Below is a small trained network, with its code and all its weights. Each question gives an input and a target symbol and asks what happens when units are switched off, that is, made to give their printed mean instead of their output.

import numpy as np


def w(rows, s, z=0):
    codes = np.array(rows[::2]) - 128.0
    scale = np.full(codes.shape[1], s)
    scale[-1] = z or s
    return codes * scale


def norm(h):
    return h / np.sqrt((h * h).mean(-1, keepdims=True) + 1e-5)


def f(y):
    return y / 2 * (1 + np.tanh(0.7978845608 * (y + 0.044715 * y**3)))


def softmax(a):
    e = np.exp(a - a.max(-1, keepdims=True))
    return e / e.sum(-1, keepdims=True)


def log_softmax(a):
    a = a - a.max(-1, keepdims=True)
    return a - np.log(np.exp(a).sum(-1, keepdims=True))


def net(x, mask):
    ids = ['ΘΛΦΨΩαβγζημπσ'.index(c) for c in x.split()]
    T = len(ids)
    res = E[ids] + P[:T]
    r = norm(res)
    for j in range(2):
        rows = slice(2 * j, 2 * j + 2)
        q, k, v = (r @ M[0][rows].T for M in (Q, K, V))
        z = softmax(np.where(np.tri(T) > 0, q @ k.T / 2**0.5, -1e9)) @ v
        o = O[0][rows]
        res = res + np.where(mask[j], z, o[:, -1]) @ o[:, :-1]
    y = f(norm(res) @ A[0][:, :-1].T + A[0][:, -1])
    res = res + np.where(mask[2:10], y, B[0][:, -1]) @ B[0][:, :-1]
    return log_softmax(norm(res)[-1] @ U[:, :-1].T + U[:, -1])


Q, K, V, O, A, B = {}, {}, {}, {}, {}, {}
E = w([
[147,129,145],'Θ',
[234,146,113],'Λ',
[147,129,145],'Φ',
[197,182,188],'Ψ',
[154,159,3],'Ω',
[145,121,146],'α',
[139,151,140],'β',
[138,152,139],'γ',
[64,132,133],'ζ',
[81,41,196],'η',
[143,143,141],'μ',
[155,28,99],'π',
[106,254,106],'σ',
],0.029)
P = w([
[25,162,1],'0',
[113,102,227],'1',
[113,102,223],'2',
[114,97,221],'3',
[89,121,212],'4',
[89,115,211],'5',
[108,95,219],'6',
[95,88,219],'7',
[95,77,219],'8',
],0.0051)
Q[0] = w([
[54,254,168],'H1',
[87,85,59],'H1',
[160,166,195],'H2',
[147,116,22],'H2',
],0.0091)
K[0] = w([
[167,206,186],'H1',
[137,91,137],'H1',
[122,200,3],'H2',
[220,227,164],'H2',
],0.012)
V[0] = w([
[151,196,136],'H1',
[118,81,94],'H1',
[159,175,245],'H2',
[77,87,185],'H2',
],0.013)
O[0] = w([
[130,92,176,253],'H1',
[157,56,255,5],'H1',
[154,167,247,129],'H2',
[135,191,15,107],'H2',
],0.0046,0.0039)
A[0] = w([
[254,148,85,174],'N1',
[7,66,107,3],'N2',
[98,176,202,122],'N3',
[200,26,237,211],'N4',
[141,178,135,94],'N5',
[188,233,251,136],'N6',
[70,78,214,81],'N7',
[135,107,209,129],'N8',
],0.0076,0.0055)
B[0] = w([
[213,171,97,180],'N1',
[87,132,111,131],'N2',
[94,158,108,165],'N3',
[172,132,117,254],'N4',
[111,168,147,131],'N5',
[58,74,249,232],'N6',
[148,148,170,153],'N7',
[48,100,142,164],'N8',
],0.011,0.0071)
U = w([
[120,111,159,88],'Θ',
[225,207,110,184],'Λ',
[146,151,147,98],'Φ',
[169,188,243,1],'Ψ',
[189,164,2,170],'Ω',
[145,118,149,116],'α',
[148,127,146,150],'β',
[119,132,183,109],'γ',
[83,97,57,227],'ζ',
[79,14,149,70],'η',
[124,139,155,92],'μ',
[153,35,11,196],'π',
[160,249,144,151],'σ',
],0.017,0.0089)

Each question gives the input, a string of symbols that net reads in full, and the target symbol t.
The units are the heads (2 rows each of Q, K, V and O) and the neurons (one row each of A and B). Each row of codes is followed by its name. A weight is (code - 128) times the scale printed after its matrix; where a second scale follows, it is the last column's (O, A, B and U).
mask holds one flag per unit, heads first, then neurons. A switched-off unit (its flag False) gives its mean, the last column of its rows in O or B, instead of its output. The means were averaged over made-up inputs and are rounded, as every weight is.
A unit's drop is (log p(t) with every unit on - log p(t) with that unit switched off) / (log p(t) with every unit on - log p(t) with every unit switched off).
The circuit of an input: a set's keep is (log p(t) with only the set's units on - log p(t) with every unit switched off) / (log p(t) with every unit on - log p(t) with every unit switched off). Starting from all 10 units, units are removed one at a time, each time the one whose removal leaves the highest keep (on an exact tie, the one counted first), for as long as the keep stays at least 0.8.
circuit, biggest first: the units of the circuit, biggest drop first
k most important neurons: the k neurons with the biggest drops, biggest first
heads that matter: for each layer, one digit per head in row order, 1 if its drop is at least 0.15 and else 0, layers parted by /
drop of u: that unit's drop, to one decimal
input ζ α Ψ α Λ σ ζ Λ Φ, target Λ: circuit, biggest first : H2, N1
input σ β μ Ψ η π ζ, target ζ: circuit, biggest first : N6, H2
input α μ σ Λ Λ Λ γ η μ, target π: circuit, biggest first : H2, N6
input ζ ζ Θ γ, target Λ: 2 most important neurons : N6, N8
input Ω Λ β, target ζ: circuit, biggest first : N1, H1, H2, N6
input Ω β ζ σ Ψ Φ Φ Λ β, target ζ: most important neuron : N1
input η σ η Ψ ζ, target ζ: heads that matter : 01
input α ζ β α, target π: circuit, biggest first : H2, N6
input ζ Θ η σ β Ψ Ψ β, target Λ: circuit, biggest first : H2, N6, H1
input Ω β Θ Λ Ω γ, target ζ: 3 most important neurons : N6, N1, N4
input η Ψ β, target σ: 2 most important neurons : N4, N5
input π ζ Θ γ α Ψ Ω β β, target Ω: 2 most important neurons : N6, N8
input η η γ Λ β, target σ: heads that matter : 11
input ζ Ψ Φ α α, target Λ: most important neuron : N1
input π η β σ Φ, target Ω: drop of N8 : 0.0
input ζ μ β, target Λ: drop of H2 : 1.9
input π α μ β μ Φ, target Ω: drop of N6 : 0.7
input ζ σ ζ π β β π β α, target Λ: drop of H2 : 1.1
